Below is a small trained network, with its code and all its weights. Each question gives an input and a class and asks what happens when units are switched off, that is, made to give their printed mean instead of their output.

import numpy as np


def w(rows, s, z=0):
    codes = np.array(rows[::2]) - 128.0
    scale = np.full(codes.shape[1], s)
    scale[-1] = z or s
    return codes * scale


def norm(h):
    return h / np.sqrt((h * h).mean(-1, keepdims=True) + 1e-5)


def f(y):
    return np.maximum(y, 0)


def log_softmax(a):
    a = a - a.max(-1, keepdims=True)
    return a - np.log(np.exp(a).sum(-1, keepdims=True))


def net(x, mask):
    res = np.array(x, float).reshape(1, 4) / 4 @ E
    u = 0
    for l in range(4):
        y = f(norm(res) @ A[l][:, :-1].T + A[l][:, -1])
        res = res + np.where(mask[u : u + 5], y, B[l][:, -1]) @ B[l][:, :-1]
        u += 5
    return log_softmax(norm(res)[-1] @ U[:, :-1].T + U[:, -1])


A, B = {}, {}
E = w([
[128,134,122,90,178,214,67,114,117,133,77],'x0',
[96,64,139,127,162,100,181,186,128,81,140],'x1',
[144,177,163,77,226,65,254,139,81,230,33],'x2',
[142,88,101,84,113,43,77,244,173,169,113],'x3',
],0.0085)
A[0] = w([
[98,79,58,117,86,86,131,144,188,109,255,161],'0.n1',
[100,110,113,138,118,73,112,173,141,127,100,2],'0.n2',
[145,94,117,106,140,48,144,181,125,166,111,186],'0.n3',
[117,102,145,135,130,121,136,58,127,144,110,125],'0.n4',
[102,147,149,133,156,82,221,76,100,73,166,35],'0.n5',
],0.0071,0.004)
B[0] = w([
[159,95,213,155,117,90,104,153,113,147,172,253],'0.n1',
[131,100,140,138,120,79,147,154,168,136,153,155],'0.n2',
[128,141,131,140,88,117,137,255,149,115,108,243],'0.n3',
[133,130,68,213,118,76,138,119,146,128,123,170],'0.n4',
[107,122,91,158,187,143,179,101,107,177,195,200],'0.n5',
],0.0092,0.0062)
A[1] = w([
[130,194,23,102,176,183,52,2,137,67,67,38],'1.n1',
[79,131,67,92,143,208,120,51,131,95,73,4],'1.n2',
[124,55,137,68,183,73,114,87,120,52,122,36],'1.n3',
[141,213,80,28,131,87,158,163,171,58,19,21],'1.n4',
[148,120,171,190,66,165,19,51,145,65,166,53],'1.n5',
],0.0067,0.0042)
B[1] = w([
[94,177,114,179,166,129,82,190,135,41,23,212],'1.n1',
[89,230,58,226,100,64,152,157,117,81,34,171],'1.n2',
[45,124,220,134,184,183,142,167,112,121,139,132],'1.n3',
[109,83,145,106,65,163,100,51,128,232,81,166],'1.n4',
[190,115,116,2,69,224,84,87,69,133,164,255],'1.n5',
],0.0084,0.0067)
A[2] = w([
[85,2,211,136,150,104,74,178,178,98,92,124],'2.n1',
[114,143,192,48,163,113,137,162,132,214,72,2],'2.n2',
[87,53,117,54,103,146,40,95,204,129,113,82],'2.n3',
[150,208,67,170,80,123,127,57,166,168,107,90],'2.n4',
[113,155,84,66,151,168,136,197,214,214,58,35],'2.n5',
],0.0069,0.0043)
B[2] = w([
[105,254,88,136,214,98,121,163,156,84,95,253],'2.n1',
[64,91,97,71,35,106,91,67,78,194,159,211],'2.n2',
[109,150,178,135,183,133,184,34,135,102,224,205],'2.n3',
[179,70,141,123,181,36,90,190,90,84,79,208],'2.n4',
[37,147,107,131,108,133,95,36,156,208,112,225],'2.n5',
],0.0077,0.0046)
A[3] = w([
[160,121,129,140,119,99,133,114,117,195,85,36],'3.n1',
[98,116,120,136,132,127,168,157,93,154,105,67],'3.n2',
[143,144,134,141,152,156,246,109,114,126,143,3],'3.n3',
[109,155,141,124,167,141,178,135,157,164,103,94],'3.n4',
[142,140,117,148,142,179,118,139,153,111,89,19],'3.n5',
],0.013,0.0023)
B[3] = w([
[158,44,65,112,65,157,214,193,28,107,113,234],'3.n1',
[173,96,128,83,75,144,74,60,178,108,136,236],'3.n2',
[98,14,115,255,230,139,130,48,191,150,144,254],'3.n3',
[110,111,176,96,113,171,97,97,146,152,183,240],'3.n4',
[137,183,153,141,111,114,228,105,126,112,54,196],'3.n5',
],0.0088,0.0056)
U = w([
[206,117,74,150,106,71,192,144,46,101,134,2],'0',
[149,144,168,139,83,4,104,253,210,107,165,139],'1',
[76,79,97,40,40,124,159,134,110,231,65,170],'2',
[106,56,129,197,175,128,178,47,153,155,171,188],'3',
[127,227,94,154,139,170,124,83,80,61,12,174],'4',
[47,231,111,95,162,119,91,92,186,180,137,27],'5',
[181,120,174,71,50,208,66,76,115,72,252,191],'6',
[81,187,171,98,190,169,161,174,115,67,165,32],'7',
],0.014,0.0045)

Each question gives the input, the list of numbers given to net, and the class t.
The units are the neurons (one row each of A and B). Each row of codes is followed by its name. A weight is (code - 128) times the scale printed after its matrix; where a second scale follows, it is the last column's (A, B and U).
mask holds one flag per neuron, layer by layer. A switched-off neuron (its flag False) gives its mean, the last column of its row in B, instead of its output. The means were averaged over made-up inputs and are rounded, as every weight is.
A unit's drop is (log p(t) with every unit on - log p(t) with that unit switched off) / (log p(t) with every unit on - log p(t) with every unit switched off).
The circuit of an input: a set's keep is (log p(t) with only the set's units on - log p(t) with every unit switched off) / (log p(t) with every unit on - log p(t) with every unit switched off). Starting from the 12 units with the biggest drops (on a tie, the unit counted first), units are removed one at a time, each time the one whose removal leaves the highest keep (on an exact tie, the one counted first), for as long as the keep stays at least 0.8.
units of the circuit, in order: the units of the circuit, biggest drop first
most important unit: the unit with the biggest drop
top k neurons: the k neurons with the biggest drops, biggest first
k most important neurons of layer l: the k neurons of layer l with the biggest drops, biggest first
drop when u is switched off: that unit's drop, to one decimal
input [3,-8,-1,5], class 4: most important unit => 0.n1
input [-2,-8,7,-4], class 0: top 2 neurons => (3.n1 2.n4)
input [5,-6,-2,8], class 5: units of the circuit, in order => (2.n3 1.n5 2.n5)
input [-3,-3,-2,-7], class 4: 2 most important neurons of layer 0 => (0.n1 0.n3)
input [8,3,-8,-8], class 4: units of the circuit, in order => (1.n1 1.n2 0.n1)
input [7,5,-3,4], class 7: units of the circuit, in order => (2.n1 2.n3)
input [3,-8,1,2], class 4: units of the circuit, in order => (0.n1 1.n1)
input [-2,-3,-1,-7], class 4: top 3 neurons => (0.n1 1.n1 0.n3)
input [-7,-8,0,-8], class 3: top 2 neurons => (0.n5 3.n3)
input [-6,-4,4,7], class 2: 3 most important neurons of layer 2 => (2.n5 2.n2 2.n4)
input [-1,1,-2,-5], class 3: units of the circuit, in order => (0.n5 3.n3)
input [3,-2,-5,-7], class 4: top 3 neurons => (0.n1 1.n1 1.n2)
input [4,-4,-2,-1], class 4: drop when 0.n1 is switched off => 0.5
input [-2,-7,2,-1], class 0: units of the circuit, in order => (2.n4)
input [3,7,0,0], class 7: drop when 1.n1 is switched off => 0.1
input [6,5,-4,-5], class 4: drop when 3.n1 is switched off => 0.0
